Look-ups in named tables: a row name and a column name give one cell, copied from the table.

Zopif =
	Begi	Dil	Kor	Gisud	Vive	Biruz	Sumibem	Dom
Pedud	158	163	107	74	72	64	166	97
Ranizir	176	134	175	150	96	75	173	65
Ruguke	86	111	148	147	143	153	176	147
Narazim	81	103	93	117	121	144	159	199
Balot	83	150	183	109	121	221	65	112
Dak	60	91	72	115	139	161	140	226
Sofolut	147	181	176	93	109	121	150	60
Viv	180	156	170	127	131	91	63	23
Ref	173	84	136	189	125	71	96	89
Rep	158	144	106	118	184	130	98	139

What is the Begi of Narazim in Zopif? 81
What is the Gisud of Viv in Zopif? 127
What is the Vive of Narazim in Zopif? 121
What is the Dil of Dak in Zopif? 91
What is the Sumibem of Viv in Zopif? 63
What is the Kor of Ranizir in Zopif? 175
What is the Kor of Dak in Zopif? 72
What is the Biruz of Sofolut in Zopif? 121
What is the Begi of Rep in Zopif? 158
What is the Vive of Ranizir in Zopif? 96
What is the Vive of Pedud in Zopif? 72
What is the Vive of Sofolut in Zopif? 109
What is the Dom of Sofolut in Zopif? 60
What is the Kor of Balot in Zopif? 183
Which row has the largest Dil? Sofolut

Zut.csv
,Bokovi,Tetetiv,Buzofoz,Besi,Vapi,Kidag,Rozo
Zolig,211,129,192,184,150,189,124
Robi,122,125,210,148,253,156,203
Sunudu,196,130,166,208,125,187,166
Zuv,116,194,169,204,111,175,48
Butere,244,241,91,85,160,89,145

Sunudu, Besi => 208
Sunudu, Tetetiv => 130
Zolig, Bokovi => 211
Zuv, Tetetiv => 194
Butere, Bokovi => 244
Butere, Buzofoz => 91
Butere, Tetetiv => 241
Zolig, Rozo => 124
Zuv, Besi => 204
Robi, Rozo => 203
Zuv, Vapi => 111
Robi, Tetetiv => 125
Zolig, Tetetiv => 129
Robi, Bokovi => 122
Robi, Besi => 148
Zolig, Vapi => 150
Sunudu, Buzofoz => 166
Butere, Besi => 85

Zubisi.csv
,Mifelu,Zovub,Valoba,Rin,Lisoki,Rebef,Zapefu,Tovub,Finodag
Rur,174,137,220,138,129,153,134,128,154
Tuva,121,130,121,138,114,111,134,128,154
Seb,88,116,50,138,114,111,134,128,96
Lin,121,130,132,138,114,111,134,128,154
Mimu,121,130,121,138,114,111,134,128,154
Rafu,126,130,153,138,116,135,134,128,154
Zupon,87,130,48,138,110,85,134,128,154
Gimal,121,130,121,138,114,111,134,128,154

Rin of Tuva: 138
Rin of Rafu: 138
Tovub of Rafu: 128
Mifelu of Zupon: 87
Mifelu of Lin: 121
Valoba of Rafu: 153
Lisoki of Rafu: 116
Rebef of Rur: 153
Finodag of Rur: 154
Zapefu of Mimu: 134

Nobuf
         Gal  Mazara  Fad  Bifu  Tis  Lefemer  Doka
Nogek     50      52   42    44   60       62    52
Subenun   49      54   41    46   63       63    51
Talazeg   68      76   44    38   64       67    19
Nefez     48      52   43    45   62       62    54
Litaz     37      49   60    20   48       44    60
Muzepin   61      71   76    51   49       70    56
Gidabi    48      56   45    18   39       43    60
Molu      50      53   40    46   59       61    52
Febasut   44      50   34    44   41       53    37

Doka of Litaz = 60
Fad of Molu = 40
Gal of Molu = 50
Bifu of Febasut = 44
Doka of Subenun = 51
Bifu of Nogek = 44
Lefemer of Muzepin = 70
Lefemer of Nefez = 62
Mazara of Litaz = 49
Bifu of Nefez = 45

Fibigal =
fields: Netekub, Katin, Lafetob
Luti: [4.69, 3.10, 5.73]
Gutusot: [5.54, 7.08, 5.11]
Kag: [5.50, 7.59, 4.66]
Pavifa: [4.92, 5.85, 4.39]
Mumules: [4.66, 3.16, 5.83]
Fuv: [3.14, 2.08, 2.78]
Sak: [3.00, 3.74, 1.86]
Suz: [3.98, 4.98, 3.10]
Foza: [4.80, 3.58, 5.81]
Rav: [4.47, 6.58, 2.65]
Nikareb: [4.82, 3.26, 5.78]
Paf: [4.48, 6.03, 3.27]
Sifur: [4.92, 6.28, 4.40]
Moni: [3.13, 2.11, 2.83]

What is the Netekub of Moni in Fibigal? 3.13
What is the Katin of Sifur in Fibigal? 6.28
What is the Lafetob of Fuv in Fibigal? 2.78
What is the Netekub of Sak in Fibigal? 3.00
What is the Lafetob of Nikareb in Fibigal? 5.78
What is the Katin of Paf in Fibigal? 6.03
What is the Netekub of Luti in Fibigal? 4.69
What is the Lafetob of Foza in Fibigal? 5.81
What is the Netekub of Kag in Fibigal? 5.50
What is the Lafetob of Rav in Fibigal? 2.65
What is the Netekub of Sifur in Fibigal? 4.92
What is the Lafetob of Gutusot in Fibigal? 5.11
What is the Katin of Rav in Fibigal? 6.58
What is the Netekub of Mumules in Fibigal? 4.66
What is the Netekub of Foza in Fibigal? 4.80
What is the Lafetob of Kag in Fibigal? 4.66
What is the Netekub of Gutusot in Fibigal? 5.54
What is the Lafetob of Pavifa in Fibigal? 4.39
What is the Netekub of Suz in Fibigal? 3.98
Which row has the largest Katin? Kag

